Table B holds the same points as the rows below and some others, measured another way and shuffled. Each row below is followed by which row of B it is.
B:
1: [-218   46   39  -35   21  106  -75  -77  323 -175  -11 -115    5   -7
  -16  -54  -33    0]
2: [-130  260 -131 -216   90  -10 -123 -269  448   36 -346  -67  -86 -366
 -123 -192 -104 -170]
3: [ 470 -454 -348  431 -321  333  199  345 -390  113   99  -70   82   48
  -43  -88  -87  238]
4: [-273   73   27 -269 -207 -191 -476 -206  238   15  -89  362  254 -343
 -301  -30 -167 -555]
5: [  16  104  -62  -61  -86  -71 -163 -134  101  -34 -176   28 -182 -100
 -119  -86 -201  -34]
6: [ 169 -309 -395  279 -444  275  630  220 -270  -87  -62   -5   35   91
  442 -201  -21  173]
7: [ 279 -457 -411  590 -191  481  338  310 -192   43   60 -138  120   73
    5 -183 -347  517]
8: [-230   51  251 -174    0 -130   18  -55  451 -320 -126 -221  166 -250
   45 -393  -59 -152]
9: [-117  368  -72 -427  -99 -145 -267 -321  228   35 -252  136 -269 -195
  -74   48  185 -423]
10: [ 193 -276 -138  382 -152  312  167  216 -161 -152  123 -127 -119  197
  -48 -189 -183  536]
11: [-393  237  103 -385  390  -13 -176 -191  645 -164 -104 -190   -3 -256
  -85   31  301 -181]
12: [-202  169  258 -217   88 -200 -365 -168  430 -161  -97 -159   11 -140
 -125    4  -99 -290]
13: [ 230 -271 -287  323  -79  186    5  182 -302   98  103  -27 -175  302
   43  405 -111  207]
14: [   0  -89   -7  -13 -381   30  126   28   70 -162  -70  -19  165 -119
  118 -317  -53 -199]
15: [ 194 -269   61   72  -81  211  307  301   53 -285   91 -303  133 -178
  -22 -561  297  268]
16: [-318  -73  -62  189 -310   84 -228  -83 -118 -184  183  408 -137  378
  -59  213 -406  177]
17: [ -68  222 -145 -270   85 -183 -165 -208  162   39 -275  118 -259 -215
  -86   68   -6 -155]
18: [ -31 -234   56   72  -90  177  221  232    4 -342  177  -77   77    8
    7 -342  203  312]
19: [-391   37   16 -208  303 -100 -323 -115  430  -59  -37   67  158 -215
 -188  221  -23 -212]
20: [ 144  243 -150 -256    2  -70  -46 -176  166   68 -301 -117 -319 -213
   -4  -45  176 -186]
21: [-493  177  251 -292  141 -125 -384 -201  491 -301    2  148   63 -227
 -317 -198  -62  -69]
22: [-113  111   56 -119 -182 -124   57 -116  205 -212 -198  -42  -74 -114
  117 -286 -162  -97]
23: [ 258 -157    4  151   71   66  110  196  -76 -147   32 -311 -226  105
   16  -63   58  338]
24: [  52    6   49  -34  105   42  138   66  138 -218  -29 -314 -225   53
  114  -87  191  198]
25: [-124  168  144 -173  -69 -164  -99 -155  294 -227 -197  -57 -110 -199
  -74 -362 -167  -41]
26: [-203  185  122 -164 -252  -29 -228 -190  173 -197   -9   78 -158   89
  -18  -37   -4 -186]
27: [-639  209  195 -313   79 -114 -286 -261  540 -328  -35  226   89 -184
 -175 -175 -108 -114]
28: [ -93   93   14 -272  -50  -48 -286 -115  253   -4  -77   60   98 -295
 -217  -62  158 -369]
29: [-480  222   77 -318  285  -34 -440 -261  583  -62  -23    8   72 -164
 -196  274   97 -327]
30: [ 697 -221 -242  131 -163   84  162  270 -363  140 -103 -237 -207 -139
  -58 -169  215  116]
31: [ 710 -468 -263  524 -475  292  441  449 -645  -33  114 -229 -205  308
  189 -185  -24  463]
32: [-373  161  130 -195    5   48 -393 -221  495 -141  -16   57  138 -219
 -298 -144  -93 -211]
33: [  84 -326   11  201   -7  199   82  264   67 -176  146 -222  217  -54
  -87 -204   15  213]
34: [ 488 -508 -152  321 -134  210  109  457 -398   32  231 -215   96  124
  -21  131  204  154]
35: [-171  219  396 -422   27 -175   -9  -87  455 -392  -65 -359  -54 -146
  142 -289  435 -299]
36: [-191  -42  150  -58   12   34  -12   47  207 -286  111 -151    2  115
   92   19  146    5]
37: [ -21 -278 -187  274 -140  213  355  202  -91 -178   73  -81   14  214
  290   13  -84  280]
38: [ 220 -373 -240  294 -359  300  419  298 -227 -120   76  -55  135   38
  181 -286   27  225]
39: [  -2   40   65 -107   -6  -85 -294  -57   83  -91  -20   63 -119 -121
 -282  -91  -35    0]
40: [  50  -87 -114  -61  123   36  116   92  153  -35  -88 -218   25 -137
   89   35  201  -57]
41: [-265  176  -82 -293   27   42  113 -148  333 -180 -151   23  -87 -197
   86 -166  250  -79]
42: [ 415 -448 -144  329 -330  150  227  381 -423  -33  162 -154   51  224
  188   88   62   84]
43: [ 517 -530 -345  496 -354  324   36  402 -590  160  245   52   28  215
 -122  170  -75  237]
44: [ 639 -236  -52  102   67  116  119  341 -246  -43   39 -372 -253 -114
 -206 -276  373  371]
45: [-206   37  -20   44  147   96 -167 -100  391  -62  -62 -180   32  -29
  -63  112 -218  -21]
46: [ 438 -224   21  159   44   -4  -90  236 -119    1   22 -354  -98  -13
 -139    6   20  113]
47: [-317  280  140 -199  143  -11  151 -205  563 -330 -213 -346 -204  -28
  243 -202   30   43]
48: [ 466 -236  -38  234 -296  104  137  252 -345 -118   61 -178 -226  135
  -18 -243   23  295]
49: [-180  154  223 -183   64 -162 -452 -164  287 -189  -28   67 -103 -149
 -379 -153 -148  -22]
50: [ 411 -237  -74  210 -267  118   16  228 -318  -58   88  -75 -154   92
 -114 -140   19  216]
51: [-439  121   73 -161   -9  -80  -23 -196  529 -207 -182  -56  186 -175
  141 -126 -223 -271]
52: [  60   36  -37  -53   71  -80 -330  -67   85   44  -83    4 -161  -94
 -264  108 -121  -40]
53: [-249   -8   15  -85    0  171  219   21  284 -321   13  -86   14  -75
   78 -332  192  187]
54: [-217  -53  -77  -59 -149   60   52  -22  124 -171  -19  154   90  -98
   28 -155  -12  -33]
55: [-133  113   67  -48   -7  -34 -149 -139  332 -105 -131 -195  -43  -23
   25   23 -170 -165]
56: [ 271  -39 -187   62  -93  132  -40   39 -105   60  -47  -71 -249    0
 -121   -8   72  116]
57: [-242  145  -48  -40  118    5 -436 -214  217    6   -7   99 -214  126
 -201  381 -210  -32]
58: [-367  158  176 -273  229  -89 -278 -138  396 -210   35  -49  -80   -4
  -67  192  193 -137]
59: [ 396 -473 -437  487 -311  436  840  426 -369 -123    0 -230  -34  144
  434 -350   27  576]
60: [ 418 -586 -164  500 -216  321  291  519 -485  -90  332 -206   28  369
  139  120   96  415]
61: [ 188 -282  -48  128 -236  156   66  214  -22  -96   58  -87  239 -199
 -131 -370    8   25]
62: [-131    5  325 -131  153   36  101  100  308 -465  121 -375 -113   57
   69 -270  338  233]
63: [  37 -208   31  164  -88  185  494  252  -35 -391  109 -337 -120  277
  412 -164  212  367]
64: [-131 -182  -49  103   59  110   50   87  234 -125    6 -132  214  -94
    1  -73 -127   57]
65: [-493  104  100 -160   63  150  -57 -135  481 -331   52   25   78  -81
  -77 -224   69   83]
66: [ 183 -385 -514  483 -314  375  191  188 -297  159   29  155   89  115
   29   83 -372  252]
67: [-202   77   45 -223 -150   53 -257 -125  289  -96   -8  103  144 -224
 -201 -148  114 -306]
68: [-162  252 -126 -173   73 -121 -563 -345  378  193 -292  160  -27 -342
 -400   96 -410 -324]
69: [ -46   13  178 -120   61 -138 -452  -43  205  -48   31  -85   30  -65
 -242  168  -26 -268]
70: [-302   28  426 -158  256  -76 -201   12  484 -436  108 -283   64  -81
 -161 -235   88  104]
71: [  82  130 -195  -86  -56   53 -196 -138   69  104 -149   29 -244  -73
 -144   95   -2  -83]
72: [  37 -261 -394  355 -137  323  208  100   55   83 -104  -11  206 -121
    1 -140 -405  198]

[  25   -6  165  214 -171   59  -11  213  254   55 -268   41  -99   79
  215  -63 -214   40   57   59 -195   33 -197  -77 -133 -300 -191   38] -> 5
[ 384  145  307  429  210 -475  120  -18  223 -654   60   23 -435 -394
  123  237   64  -15   25   87  100  258 -121  542  441  -40  -98  304] -> 9
[ -13 -270 -148 -164  -13  414 -312  383 -126  213 -180 -107   36  303
   88 -148 -171  -12   29   23 -115 -345  -39 -361 -277  -79 -101  -94] -> 45
[ -12 -203 -122 -184  224  185 -151  192 -135  -12    5 -137  -80   25
 -155  -58  -15   19   63  -74    1 -344  113  -77   -9  115   86   78] -> 64
[-126  -25   98  145 -243   -3 -228  378  235  101   78  -54  -20    8
  286  157  -52 -140 -211   53  -97  114 -125  -70 -296 -302 -126  -50] -> 49
[ 180  -79   16  233  472  139  -51  278  -34 -406 -275  -98 -494   47
   82  219   19  161  265   75  198 -273  245 -134  230  254  -19   76] -> 40
[-223 -299   84   24  272  378 -253  480 -110 -167   -7 -237 -274  153
   85  255  128  -32   47 -171  102 -343  264   70   37  106  298  214] -> 29
[  30 -144  316  366   51  305 -265  524  172 -130 -266 -140 -229   56
  417  193   51  150   -6   45   -2  -85  -87  121  -72 -130   -8   57] -> 13
[-180  112   75  351  197  -20  -73   74  -57 -239  126 -156 -314 -107
   97  241  106  -84  -15  141  244  -76  199  244  233   -6   75  296] -> 28
[ 118  -93 -133   19  154 -359  154  371   51 -461  114  -42 -568  273
  166  460  -82 -343  214   36   16  152  174 -406  195  -41 -180  -85] -> 44
[-144  148  115  373 -192  -49 -136  253  222   80   10  -91 -109  -48
  342  146  -42  -31 -132  244   20  131 -107  -17 -141 -308 -216  -35] -> 50
[-489 -120 -107  -98 -174  323 -295  231  -96  338  164 -145  119  156
   19  -26  -75 -221 -180  -43  -29 -244  104  -99 -323 -193  121  141] -> 32
[  93  166   25  275 -200   64 -138  151  316  223 -351  112   15  -65
  232 -139 -259  170  -50  255 -107    8 -207 -309 -358 -231 -390 -166] -> 25
[ 125 -329  -90 -180  461  104  -95  422 -104 -452  -31  -83 -456  148
  -90  315   51  -93  213 -239   77 -297  331 -193  141  315  186   95] -> 11
[ 466  -72 -190 -164  125 -216  -27  -35  -86 -417  -84  259 -245   95
  -85  -50 -316 -313   93   19  -51  -26  -64 -203   79   59 -255  116] -> 2
[-153 -117  -40  -66  116  230 -234  325  185    4 -166   82 -123  -40
  -55  137  -70   17  -59 -199    9 -250  219 -259 -358  144  114   46] -> 53
[ -11  -81  178  228  -51   97  -54  297  137 -181 -210   35 -288  207
  269  146 -157 -123   85  -16  -82    0  -39  -35  -16 -192  -67  170] -> 71
[  70  104   63  182 -179 -343   76  139  261   42  131  -99  -62 -143
  151   24  -58  -16  -43  185 -139  225 -244   20   10 -349 -268  -98] -> 48
[ -61 -105  -67  142   26   39   79  366  -31   52  -57 -309 -268  307
  238   80  -56   39  253  223  -69  -91  -19 -303  147 -233 -218 -151] -> 46
[   6  -56  -12   78   17  -11   16  186    6  176   63 -322  -16  -50
   59 -134   25  173   94  203  -88 -124 -140   13  124 -198 -155  -97] -> 12
[-150   13  186  292 -107   32 -138  361  242  -69  -35  -53 -203   16
  307  245  -21  -83  -89   38  -15   84  -19   15 -135 -224  -47   68] -> 39
[ -38 -101  173  173  124  403 -226  358  246  124 -400  -61  -58 -109
   80  -52  -16  376   24  -61  -47 -308    8  -44 -257   37   60   20] -> 37
[-242 -218  -53 -194 -331  296 -252  440  184  385 -106   31  139  282
  135  -65 -244 -166 -136 -140 -290 -105  -99 -407 -573 -293  -64 -102] -> 10
[-250  145  261  407 -260  105 -184  213  328  345  -30 -188  123 -266
  261  -62   39  229 -217  184  -66   32 -220  238 -244 -369  -92   16] -> 26
[-350 -184  214  -39  -20  255 -170  348  275  144  -15  -58    2 -131
  -71   73   51   60 -110 -360 -143 -196   91  161 -276  -62  340  220] -> 27
[  92 -104  147  185   -7  -53  -68  346  101 -240  -29  -84 -271   96
  265  188  -38 -111   28   36  -59   78  -91   51   77 -180  -96   76] -> 52
[ 422  -29  345  370  251 -169   83  231  317 -662 -346  154 -548  -95
  205  275  -71   48  196  -87  -26  124  -55  194  253   34  -64  224] -> 17
[-288 -134   28 -123  117  -28  -41  289  190   -9  204 -134 -125 -173
 -178  212  126  -27  -48 -280  -36 -130  208   58 -113   38  282  126] -> 18
[-381   36  206  398  -66  182 -243  269    1   -4  141 -237 -135    6
  319  210  101 -116 -167  130  143  -36   63  305    9 -234   83  254] -> 43
[-430   73   42  213   22  126 -178   76  -48   64  198 -181  -93 -107
   30  115   71 -110 -142   66  168 -151  193  221  -11  -88  162  303] -> 67
[ 263 -157   47 -141  298 -427   12  157   52 -269  483 -319  -91 -513
 -233   88  305   87  -75  -92    2   -3  -84  465  330   78  113   28] -> 36
[-175  -67   99  209   57   -1  -23  287  -49   35  225 -432 -135  -34
  163   98  184   75   40  179   36  -68  -45  241  251 -219    8   53] -> 69
